Here is a tiny trained network, its code and every weight. The questions are about switching its units off for an input and a class, where a switched-off unit gives its printed mean instead of its output.

import numpy as np


def w(rows, s, z=0):
    codes = np.array(rows[::2]) - 128.0
    scale = np.full(codes.shape[1], s)
    scale[-1] = z or s
    return codes * scale


def f(y):
    return y / 2 * (1 + np.tanh(0.7978845608 * (y + 0.044715 * y**3)))


def log_softmax(a):
    a = a - a.max(-1, keepdims=True)
    return a - np.log(np.exp(a).sum(-1, keepdims=True))


def net(x, mask):
    res = np.array(x, float).reshape(1, 5) / 4 @ E
    y = f(res @ A[0][:, :-1].T + A[0][:, -1])
    res = res + np.where(mask, y, B[0][:, -1]) @ B[0][:, :-1]
    return log_softmax(res[-1] @ U[:, :-1].T + U[:, -1])


A, B = {}, {}
E = w([
[152,106,149,125,188,82,189],'x0',
[67,184,161,133,26,80,126],'x1',
[255,83,77,99,93,84,106],'x2',
[67,109,137,88,100,81,15],'x3',
[114,59,220,214,145,163,123],'x4',
],0.0076)
A[0] = w([
[223,121,107,123,169,131,181,252],'neuron 1',
[169,92,107,122,59,104,29,214],'neuron 2',
[4,155,147,139,129,158,118,197],'neuron 3',
[117,171,117,123,26,120,122,189],'neuron 4',
[163,107,99,128,172,207,92,141],'neuron 5',
[170,48,171,192,152,156,147,183],'neuron 6',
],0.017,0.004)
B[0] = w([
[168,156,101,92,183,118,234,252],'neuron 1',
[137,147,182,23,130,169,66,245],'neuron 2',
[5,124,125,160,198,100,134,246],'neuron 3',
[136,175,116,174,23,108,139,221],'neuron 4',
[158,127,66,194,129,179,74,193],'neuron 5',
[161,57,187,170,101,152,152,248],'neuron 6',
],0.022,0.013)
U = w([
[210,74,164,178,155,209,208,151],'0',
[160,147,153,9,133,161,33,100],'1',
[215,188,17,62,185,98,221,66],'2',
[163,2,162,110,133,78,81,37],'3',
[100,192,125,181,9,87,114,108],'4',
[10,112,131,184,182,80,138,250],'5',
[137,99,26,214,159,173,45,68],'6',
],0.0075,0.0021)

Each question gives the input, the list of numbers given to net, and the class t.
The units are the neurons (one row each of A and B). Each row of codes is followed by its name. A weight is (code - 128) times the scale printed after its matrix; where a second scale follows, it is the last column's (A, B and U).
mask holds one flag per neuron, in row order. A switched-off neuron (its flag False) gives its mean, the last column of its row in B, instead of its output. The means were averaged over made-up inputs and are rounded, as every weight is.
A unit's drop is (log p(t) with every unit on - log p(t) with that unit switched off) / (log p(t) with every unit on - log p(t) with every unit switched off).
The circuit of an input: a set's keep is (log p(t) with only the set's units on - log p(t) with every unit switched off) / (log p(t) with every unit on - log p(t) with every unit switched off). Starting from all 6 units, units are removed one at a time, each time the one whose removal leaves the highest keep (on an exact tie, the one counted first), for as long as the keep stays at least 0.8.
circuit, biggest first: the units of the circuit, biggest drop first
most important unit: the unit with the biggest drop
k most important neurons: the k neurons with the biggest drops, biggest first
drop when u is switched off: that unit's drop, to one decimal
input [-3,0,3,2,-2], class 1: circuit, biggest first : (neuron 2)
input [8,6,0,6,-4], class 4: 2 most important neurons : (neuron 4; neuron 1)
input [8,-3,-2,6,1], class 3: 4 most important neurons : (neuron 3; neuron 1; neuron 4; neuron 5)
input [-3,3,-2,-6,-6], class 4: 2 most important neurons : (neuron 4; neuron 1)
input [8,-7,-3,8,-6], class 2: 3 most important neurons : (neuron 3; neuron 6; neuron 2)
input [1,7,-3,-6,0], class 5: 2 most important neurons : (neuron 3; neuron 2)
input [3,-8,-5,3,-6], class 2: 2 most important neurons : (neuron 6; neuron 3)
input [-7,-8,-6,0,5], class 6: 2 most important neurons : (neuron 5; neuron 1)
input [-2,6,-5,-6,-7], class 4: 2 most important neurons : (neuron 4; neuron 1)
input [-5,-7,1,2,-4], class 1: 2 most important neurons : (neuron 2; neuron 3)
input [-3,1,-2,6,-4], class 4: 2 most important neurons : (neuron 4; neuron 1)
input [2,-8,-4,4,-3], class 6: 4 most important neurons : (neuron 5; neuron 1; neuron 2; neuron 6)
input [-2,0,4,0,-1], class 1: drop when neuron 6 is switched off : 0.0
input [-1,7,7,3,0], class 1: drop when neuron 2 is switched off : 5.4
input [8,-3,3,2,-1], class 2: most important unit : neuron 1
input [-8,5,2,1,6], class 4: drop when neuron 4 is switched off : 6.4
